Below are the code and all the weights of a small trained network. Each question names an input and a class and asks about switching units off, where a switched-off unit gives its printed mean instead of its output.

import numpy as np


def w(rows, s, z=0):
    codes = np.array(rows[::2]) - 128.0
    scale = np.full(codes.shape[1], s)
    scale[-1] = z or s
    return codes * scale


def norm(h):
    return h / np.sqrt((h * h).mean(-1, keepdims=True) + 1e-5)


def f(y):
    return y / 2 * (1 + np.tanh(0.7978845608 * (y + 0.044715 * y**3)))


def log_softmax(a):
    a = a - a.max(-1, keepdims=True)
    return a - np.log(np.exp(a).sum(-1, keepdims=True))


def net(x, mask):
    res = np.array(x, float).reshape(1, 6) / 4 @ E
    u = 0
    for l in range(4):
        y = f(norm(res) @ A[l][:, :-1].T + A[l][:, -1])
        res = res + np.where(mask[u : u + 6], y, B[l][:, -1]) @ B[l][:, :-1]
        u += 6
    return log_softmax(norm(res)[-1] @ U[:, :-1].T + U[:, -1])


A, B = {}, {}
E = w([
[163,71,147,88,47,114],'x0',
[109,101,70,182,123,83],'x1',
[120,52,160,139,179,255],'x2',
[147,100,30,181,169,74],'x3',
[128,143,188,207,135,91],'x4',
[68,173,117,149,84,198],'x5',
],0.0087)
A[0] = w([
[254,109,204,79,107,94,42],'0.n1',
[145,74,74,90,66,79,68],'0.n2',
[182,107,50,62,155,50,9],'0.n3',
[167,16,150,166,181,120,44],'0.n4',
[147,182,125,128,185,115,1],'0.n5',
[154,85,92,100,186,130,72],'0.n6',
],0.0097,0.0033)
B[0] = w([
[59,4,146,125,108,109,252],'0.n1',
[182,199,70,57,144,111,219],'0.n2',
[89,198,131,97,110,78,216],'0.n3',
[2,51,91,213,128,207,242],'0.n4',
[149,198,101,109,124,163,122],'0.n5',
[88,177,66,141,43,100,176],'0.n6',
],0.0086,0.003)
A[1] = w([
[232,146,231,52,163,206,31],'1.n1',
[198,235,129,164,138,8,79],'1.n2',
[144,122,242,50,169,255,19],'1.n3',
[82,188,20,68,168,170,103],'1.n4',
[189,24,53,161,234,160,77],'1.n5',
[109,227,141,239,33,66,2],'1.n6',
],0.0058,0.0035)
B[1] = w([
[70,111,150,128,186,175,168],'1.n1',
[67,173,112,150,145,141,245],'1.n2',
[17,164,148,98,250,171,251],'1.n3',
[254,115,117,128,150,159,249],'1.n4',
[165,77,138,168,27,76,190],'1.n5',
[152,140,165,142,146,51,197],'1.n6',
],0.0086,0.0023)
A[2] = w([
[131,130,66,90,90,138,112],'2.n1',
[131,149,194,51,197,245,1],'2.n2',
[78,160,12,102,43,181,92],'2.n3',
[107,237,109,129,173,40,92],'2.n4',
[161,254,147,165,94,68,117],'2.n5',
[128,185,57,230,208,140,81],'2.n6',
],0.0071,0.0061)
B[2] = w([
[142,135,94,109,163,164,156],'2.n1',
[38,169,156,133,190,162,202],'2.n2',
[192,102,124,131,203,137,208],'2.n3',
[164,190,124,169,118,129,243],'2.n4',
[150,165,72,154,144,86,254],'2.n5',
[180,97,229,92,2,149,220],'2.n6',
],0.0082,0.0033)
A[3] = w([
[130,151,195,103,158,202,1],'3.n1',
[172,134,254,232,191,52,130],'3.n2',
[106,167,170,164,113,219,14],'3.n3',
[151,135,215,254,135,98,189],'3.n4',
[150,117,208,142,36,203,38],'3.n5',
[159,207,174,218,144,137,174],'3.n6',
],0.0078,0.0022)
B[3] = w([
[121,151,137,96,201,93,185],'3.n1',
[34,143,2,163,179,99,222],'3.n2',
[158,185,115,92,139,108,188],'3.n3',
[120,157,9,154,99,98,254],'3.n4',
[111,188,108,76,127,76,172],'3.n5',
[168,190,41,69,121,115,239],'3.n6',
],0.0084,0.0034)
U = w([
[59,166,201,88,210,212,168],'0',
[184,246,40,144,114,66,176],'1',
[73,6,112,227,116,139,159],'2',
[227,84,66,102,126,209,151],'3',
[133,86,245,35,75,62,140],'4',
[192,140,217,176,85,151,2],'5',
[180,131,206,170,108,136,46],'6',
],0.015,0.01)

Each question gives the input, the list of numbers given to net, and the class t.
The units are the neurons (one row each of A and B). Each row of codes is followed by its name. A weight is (code - 128) times the scale printed after its matrix; where a second scale follows, it is the last column's (A, B and U).
mask holds one flag per neuron, layer by layer. A switched-off neuron (its flag False) gives its mean, the last column of its row in B, instead of its output. The means were averaged over made-up inputs and are rounded, as every weight is.
A unit's drop is (log p(t) with every unit on - log p(t) with that unit switched off) / (log p(t) with every unit on - log p(t) with every unit switched off).
The circuit of an input: a set's keep is (log p(t) with only the set's units on - log p(t) with every unit switched off) / (log p(t) with every unit on - log p(t) with every unit switched off). Starting from the 12 units with the biggest drops (on a tie, the unit counted first), units are removed one at a time, each time the one whose removal leaves the highest keep (on an exact tie, the one counted first), for as long as the keep stays at least 0.8.
units of the circuit, in order: the units of the circuit, biggest drop first
top k neurons: the k neurons with the biggest drops, biggest first
top k neurons in layer l: the k neurons of layer l with the biggest drops, biggest first
drop when u is switched off: that unit's drop, to one decimal
input [3,-3,4,6,-2,-8], class 2: units of the circuit, in order -> [0.n4]
input [8,4,0,3,-1,-3], class 3: top 3 neurons -> [0.n2; 0.n4; 0.n1]
input [6,4,-1,-2,1,-2], class 4: top 2 neurons -> [0.n1; 0.n2]
input [-7,4,4,5,-6,4], class 3: units of the circuit, in order -> [1.n4; 2.n6]
input [-1,-6,4,7,3,8], class 1: top 4 neurons in layer 3 -> [3.n5; 3.n3; 3.n4; 3.n6]
input [-7,5,-1,-3,-6,4], class 3: top 2 neurons -> [1.n3; 1.n4]
input [-8,-8,2,3,6,8], class 1: top 2 neurons in layer 0 -> [0.n1; 0.n4]
input [-6,1,3,3,5,-5], class 2: top 2 neurons in layer 2 -> [2.n4; 2.n5]
input [1,-7,-1,2,-5,-7], class 4: top 2 neurons in layer 0 -> [0.n1; 0.n3]
input [7,7,-4,-3,-6,7], class 3: top 2 neurons in layer 0 -> [0.n3; 0.n6]
input [8,-5,2,1,1,5], class 0: drop when 1.n3 is switched off -> 0.2
input [0,-8,-8,-3,-2,1], class 4: drop when 3.n4 is switched off -> 0.1
input [0,3,-2,-4,-4,-6], class 4: drop when 3.n4 is switched off -> 0.2
input [0,-7,-7,-6,0,-4], class 4: units of the circuit, in order -> [0.n1]
